Below are the code and all the weights of a small trained network. Each question names an input and a class and asks about switching units off, where a switched-off unit gives its printed mean instead of its output.

import numpy as np


def w(rows, s, z=0):
    codes = np.array(rows[::2]) - 128.0
    scale = np.full(codes.shape[1], s)
    scale[-1] = z or s
    return codes * scale


def norm(h):
    return h / np.sqrt((h * h).mean(-1, keepdims=True) + 1e-5)


def f(y):
    return y / 2 * (1 + np.tanh(0.7978845608 * (y + 0.044715 * y**3)))


def log_softmax(a):
    a = a - a.max(-1, keepdims=True)
    return a - np.log(np.exp(a).sum(-1, keepdims=True))


def net(x, mask):
    res = np.array(x, float).reshape(1, 6) / 4 @ E
    u = 0
    for l in range(2):
        y = f(norm(res) @ A[l][:, :-1].T + A[l][:, -1])
        res = res + np.where(mask[u : u + 11], y, B[l][:, -1]) @ B[l][:, :-1]
        u += 11
    return log_softmax(norm(res)[-1] @ U[:, :-1].T + U[:, -1])


A, B = {}, {}
E = w([
[17,100,143,159,109,82,204,42,168],'x0',
[89,83,95,94,191,98,146,158,47],'x1',
[129,133,133,129,124,123,130,124,125],'x2',
[102,146,128,229,223,254,122,108,106],'x3',
[75,168,140,101,108,126,7,71,87],'x4',
[167,197,45,171,134,64,138,89,96],'x5',
],0.00081)
A[0] = w([
[75,44,83,105,179,104,144,150,4,125],'L0N0',
[142,144,153,156,110,157,93,109,86,253],'L0N1',
[185,160,183,207,30,164,100,89,215,139],'L0N2',
[79,76,193,74,113,209,125,169,148,104],'L0N3',
[72,53,211,75,109,202,132,172,133,98],'L0N4',
[149,207,32,152,140,101,140,120,97,130],'L0N5',
[121,144,123,169,184,169,140,146,126,155],'L0N6',
[125,153,139,95,158,126,143,121,129,106],'L0N7',
[81,59,92,101,192,97,139,164,33,91],'L0N8',
[46,94,131,138,102,77,191,48,174,133],'L0N9',
[135,160,133,136,172,144,130,146,137,177],'L0N10',
],0.0024,0.0016)
B[0] = w([
[158,231,146,108,125,136,140,118,243,168],'L0N0',
[167,102,98,59,136,105,161,171,131,240],'L0N1',
[80,202,107,36,250,96,165,180,155,246],'L0N2',
[172,105,115,156,178,59,87,86,155,158],'L0N3',
[194,113,138,185,153,58,77,63,191,165],'L0N4',
[186,79,167,146,144,98,87,114,170,182],'L0N5',
[141,102,97,85,62,100,122,130,125,164],'L0N6',
[122,123,122,149,112,133,120,128,141,112],'L0N7',
[126,214,154,114,118,156,129,140,225,139],'L0N8',
[164,112,77,117,120,146,97,196,113,225],'L0N9',
[137,106,100,100,104,112,114,149,115,166],'L0N10',
],0.0021,0.0012)
A[1] = w([
[168,104,160,53,49,54,125,159,161,253],'L1N0',
[131,165,132,226,205,242,129,101,99,136],'L1N1',
[102,194,116,87,172,128,172,152,166,71],'L1N2',
[65,158,118,104,96,131,5,81,111,170],'L1N3',
[4,112,130,183,81,97,196,57,155,40],'L1N4',
[106,133,157,208,180,231,137,97,102,45],'L1N5',
[177,127,121,108,72,78,85,141,125,254],'L1N6',
[167,57,102,194,126,123,220,216,173,141],'L1N7',
[57,167,135,128,95,124,28,77,77,60],'L1N8',
[14,95,113,176,93,99,192,54,149,32],'L1N9',
[166,218,13,186,113,54,154,110,52,148],'L1N10',
],0.0025,0.00065)
B[1] = w([
[60,120,74,178,105,147,121,106,92,250],'L1N0',
[47,81,67,96,27,67,134,132,112,160],'L1N1',
[100,173,141,90,108,175,92,104,135,173],'L1N2',
[176,123,138,142,137,151,253,114,121,182],'L1N3',
[223,132,97,109,161,182,51,212,92,143],'L1N4',
[101,104,97,105,48,19,142,120,144,119],'L1N5',
[90,88,88,169,142,170,145,129,123,199],'L1N6',
[147,167,191,84,128,150,145,23,37,207],'L1N7',
[199,120,190,102,128,128,247,103,86,141],'L1N8',
[207,142,121,111,149,171,60,179,101,139],'L1N9',
[98,32,240,122,155,147,81,122,210,206],'L1N10',
],0.0024,0.0018)
U = w([
[117,112,114,112,141,153,121,98,132,228],'0',
[56,82,62,137,32,66,136,139,89,122],'1',
[197,148,194,107,131,145,224,75,61,108],'2',
[210,126,94,132,159,179,49,227,87,105],'3',
[134,66,206,188,166,77,75,94,209,95],'4',
[85,243,128,84,140,129,132,152,197,89],'5',
[120,199,170,254,116,101,117,147,116,2],'6',
],0.0068,0.007)

Each question gives the input, the list of numbers given to net, and the class t.
The units are the neurons (one row each of A and B). Each row of codes is followed by its name. A weight is (code - 128) times the scale printed after its matrix; where a second scale follows, it is the last column's (A, B and U).
mask holds one flag per neuron, layer by layer. A switched-off neuron (its flag False) gives its mean, the last column of its row in B, instead of its output. The means were averaged over made-up inputs and are rounded, as every weight is.
A unit's drop is (log p(t) with every unit on - log p(t) with that unit switched off) / (log p(t) with every unit on - log p(t) with every unit switched off).
The circuit of an input: a set's keep is (log p(t) with only the set's units on - log p(t) with every unit switched off) / (log p(t) with every unit on - log p(t) with every unit switched off). Starting from the 12 units with the biggest drops (on a tie, the unit counted first), units are removed one at a time, each time the one whose removal leaves the highest keep (on an exact tie, the one counted first), for as long as the keep stays at least 0.8.
units of the circuit, in order: the units of the circuit, biggest drop first
unit that matters most: the unit with the biggest drop
top k neurons: the k neurons with the biggest drops, biggest first
k most important neurons of layer l: the k neurons of layer l with the biggest drops, biggest first
input [0,2,2,4,5,7], class 4: 3 most important neurons of layer 1 : L1N10; L1N7; L1N0
input [6,-3,-6,4,-8,1], class 2: units of the circuit, in order : L1N7
input [7,2,-6,0,1,5], class 3: units of the circuit, in order : L1N4; L1N9
input [3,3,4,-4,-4,6], class 4: 2 most important neurons of layer 0 : L0N2; L0N1
input [8,5,-6,2,-3,-8], class 3: 2 most important neurons of layer 1 : L1N4; L1N9
input [-2,-2,-1,5,8,2], class 2: units of the circuit, in order : L1N8; L1N3
input [7,-4,-3,-3,5,0], class 3: units of the circuit, in order : L1N4; L1N9
input [0,2,1,-3,-8,-5], class 2: 2 most important neurons of layer 0 : L0N5; L0N2
input [7,6,-6,2,7,0], class 2: top 2 neurons : L1N8; L1N3
input [2,6,1,-5,2,4], class 5: 2 most important neurons of layer 0 : L0N0; L0N8
input [8,-5,-4,2,1,-7], class 3: units of the circuit, in order : L1N4; L1N9
input [-3,2,5,-3,-3,-7], class 4: units of the circuit, in order : L0N4; L0N3
input [-4,-1,5,8,-4,-4], class 1: units of the circuit, in order : L1N1; L1N5
input [7,-4,5,5,4,3], class 3: top 2 neurons : L1N4; L1N9
input [-4,-4,0,-8,7,-6], class 1: unit that matters most : L1N0
input [-5,-8,-4,0,3,6], class 5: 3 most important neurons of layer 1 : L1N4; L1N9; L1N7
input [-8,5,-6,6,-8,-1], class 2: top 3 neurons : L1N7; L0N9; L1N4
input [3,-4,-3,-5,3,7], class 4: units of the circuit, in order : L1N10; L1N1
input [-5,-8,-4,7,0,2], class 5: units of the circuit, in order : L0N2; L1N4
input [2,4,-5,1,6,3], class 2: unit that matters most : L0N2
input [2,7,3,8,0,0], class 1: top 2 neurons : L1N1; L0N2
input [1,-3,-3,7,-7,0], class 1: 2 most important neurons of layer 1 : L1N1; L1N5
input [-5,3,-7,-8,2,3], class 1: top 2 neurons : L1N0; L0N2
input [2,8,-7,-5,1,-1], class 5: units of the circuit, in order : L0N0; L0N8
input [-5,7,-4,8,-5,4], class 1: units of the circuit, in order : L1N1; L0N2; L1N5
input [8,-3,-5,-4,5,0], class 3: 3 most important neurons of layer 1 : L1N4; L1N9; L1N7
input [3,7,-6,-1,-2,8], class 4: top 2 neurons : L1N10; L0N2
input [8,-4,-5,-3,-3,6], class 3: top 2 neurons : L1N4; L1N9
input [-5,5,-1,-4,7,1], class 2: 2 most important neurons of layer 0 : L0N2; L0N9
input [-2,3,-4,0,7,4], class 2: top neuron : L1N8
